Below is a small trained network, with its code and all its weights. Each question gives an input and a class and asks what happens when units are switched off, that is, made to give their printed mean instead of their output.

import numpy as np


def w(rows, s, z=0):
    codes = np.array(rows[::2]) - 128.0
    scale = np.full(codes.shape[1], s)
    scale[-1] = z or s
    return codes * scale


def f(y):
    return np.maximum(y, 0)


def log_softmax(a):
    a = a - a.max(-1, keepdims=True)
    return a - np.log(np.exp(a).sum(-1, keepdims=True))


def net(x, mask):
    res = np.array(x, float).reshape(1, 7) / 4 @ E
    y = f(res @ A[0][:, :-1].T + A[0][:, -1])
    res = res + np.where(mask, y, B[0][:, -1]) @ B[0][:, :-1]
    return log_softmax(res[-1] @ U[:, :-1].T + U[:, -1])


A, B = {}, {}
E = w([
[148,178,195],'x0',
[223,198,105],'x1',
[18,136,179],'x2',
[36,189,130],'x3',
[95,133,95],'x4',
[133,15,63],'x5',
[110,201,3],'x6',
],0.0048)
A[0] = w([
[117,131,112,54],'neuron 0',
[168,174,60,130],'neuron 1',
[113,95,128,80],'neuron 2',
[4,163,81,128],'neuron 3',
[146,89,15,87],'neuron 4',
[104,172,112,85],'neuron 5',
[193,206,82,83],'neuron 6',
[184,184,79,112],'neuron 7',
[130,72,105,174],'neuron 8',
[89,117,37,218],'neuron 9',
[138,103,91,56],'neuron 10',
[120,132,251,112],'neuron 11',
[147,107,101,160],'neuron 12',
[100,135,142,160],'neuron 13',
[156,192,102,79],'neuron 14',
[142,146,114,103],'neuron 15',
[48,163,140,88],'neuron 16',
[124,137,192,193],'neuron 17',
[129,124,130,71],'neuron 18',
[124,133,168,111],'neuron 19',
[123,134,139,88],'neuron 20',
[108,135,100,209],'neuron 21',
[114,105,129,74],'neuron 22',
[159,96,92,255],'neuron 23',
],0.012,0.0062)
B[0] = w([
[113,110,127,128],'neuron 0',
[57,158,197,194],'neuron 1',
[116,140,132,139],'neuron 2',
[3,72,118,234],'neuron 3',
[109,88,181,203],'neuron 4',
[131,128,92,150],'neuron 5',
[126,208,164,185],'neuron 6',
[122,189,163,185],'neuron 7',
[174,107,112,203],'neuron 8',
[56,48,199,254],'neuron 9',
[105,105,149,140],'neuron 10',
[213,60,82,200],'neuron 11',
[136,132,150,176],'neuron 12',
[120,91,109,171],'neuron 13',
[125,182,139,160],'neuron 14',
[121,145,144,138],'neuron 15',
[91,101,78,183],'neuron 16',
[166,73,108,205],'neuron 17',
[109,119,143,128],'neuron 18',
[143,106,112,147],'neuron 19',
[136,127,125,129],'neuron 20',
[92,87,137,209],'neuron 21',
[117,126,126,132],'neuron 22',
[142,118,205,254],'neuron 23',
],0.03,0.0068)
U = w([
[189,191,105,86],'0',
[166,65,59,174],'1',
[157,130,87,23],'2',
[5,123,31,82],'3',
[143,3,209,210],'4',
[145,174,174,2],'5',
[96,221,167,152],'6',
],0.006,0.0047)

Each question gives the input, the list of numbers given to net, and the class t.
The units are the neurons (one row each of A and B). Each row of codes is followed by its name. A weight is (code - 128) times the scale printed after its matrix; where a second scale follows, it is the last column's (A, B and U).
mask holds one flag per neuron, in row order. A switched-off neuron (its flag False) gives its mean, the last column of its row in B, instead of its output. The means were averaged over made-up inputs and are rounded, as every weight is.
A unit's drop is (log p(t) with every unit on - log p(t) with that unit switched off) / (log p(t) with every unit on - log p(t) with every unit switched off).
The circuit of an input: a set's keep is (log p(t) with only the set's units on - log p(t) with every unit switched off) / (log p(t) with every unit on - log p(t) with every unit switched off). Starting from the 12 units with the biggest drops (on a tie, the unit counted first), units are removed one at a time, each time the one whose removal leaves the highest keep (on an exact tie, the one counted first), for as long as the keep stays at least 0.8.
units of the circuit, in order: the units of the circuit, biggest drop first
most important unit: the unit with the biggest drop
k most important neurons: the k neurons with the biggest drops, biggest first
drop of u: that unit's drop, to one decimal
input [8,-1,8,6,-8,4,2], class 1: units of the circuit, in order -> (neuron 11; neuron 9; neuron 23)
input [4,-2,-7,-4,4,-1,-1], class 6: most important unit -> neuron 9
input [0,0,8,-5,3,1,8], class 3: 3 most important neurons -> (neuron 3; neuron 11; neuron 17)
input [-7,6,-4,2,-2,0,5], class 6: 2 most important neurons -> (neuron 6; neuron 7)
input [8,-3,8,-8,-4,-3,2], class 1: 2 most important neurons -> (neuron 9; neuron 23)
input [6,1,6,1,-5,-6,4], class 1: 2 most important neurons -> (neuron 11; neuron 9)
input [-3,3,1,8,3,4,0], class 3: 2 most important neurons -> (neuron 3; neuron 11)
input [7,-2,-2,-8,0,-6,1], class 0: 2 most important neurons -> (neuron 9; neuron 3)
input [4,8,8,2,-8,-1,8], class 6: drop of neuron 6 -> 0.2
input [2,4,-2,6,-5,-8,8], class 6: drop of neuron 18 -> 0.0
input [5,0,0,-4,-4,-1,-1], class 1: drop of neuron 1 -> 0.1
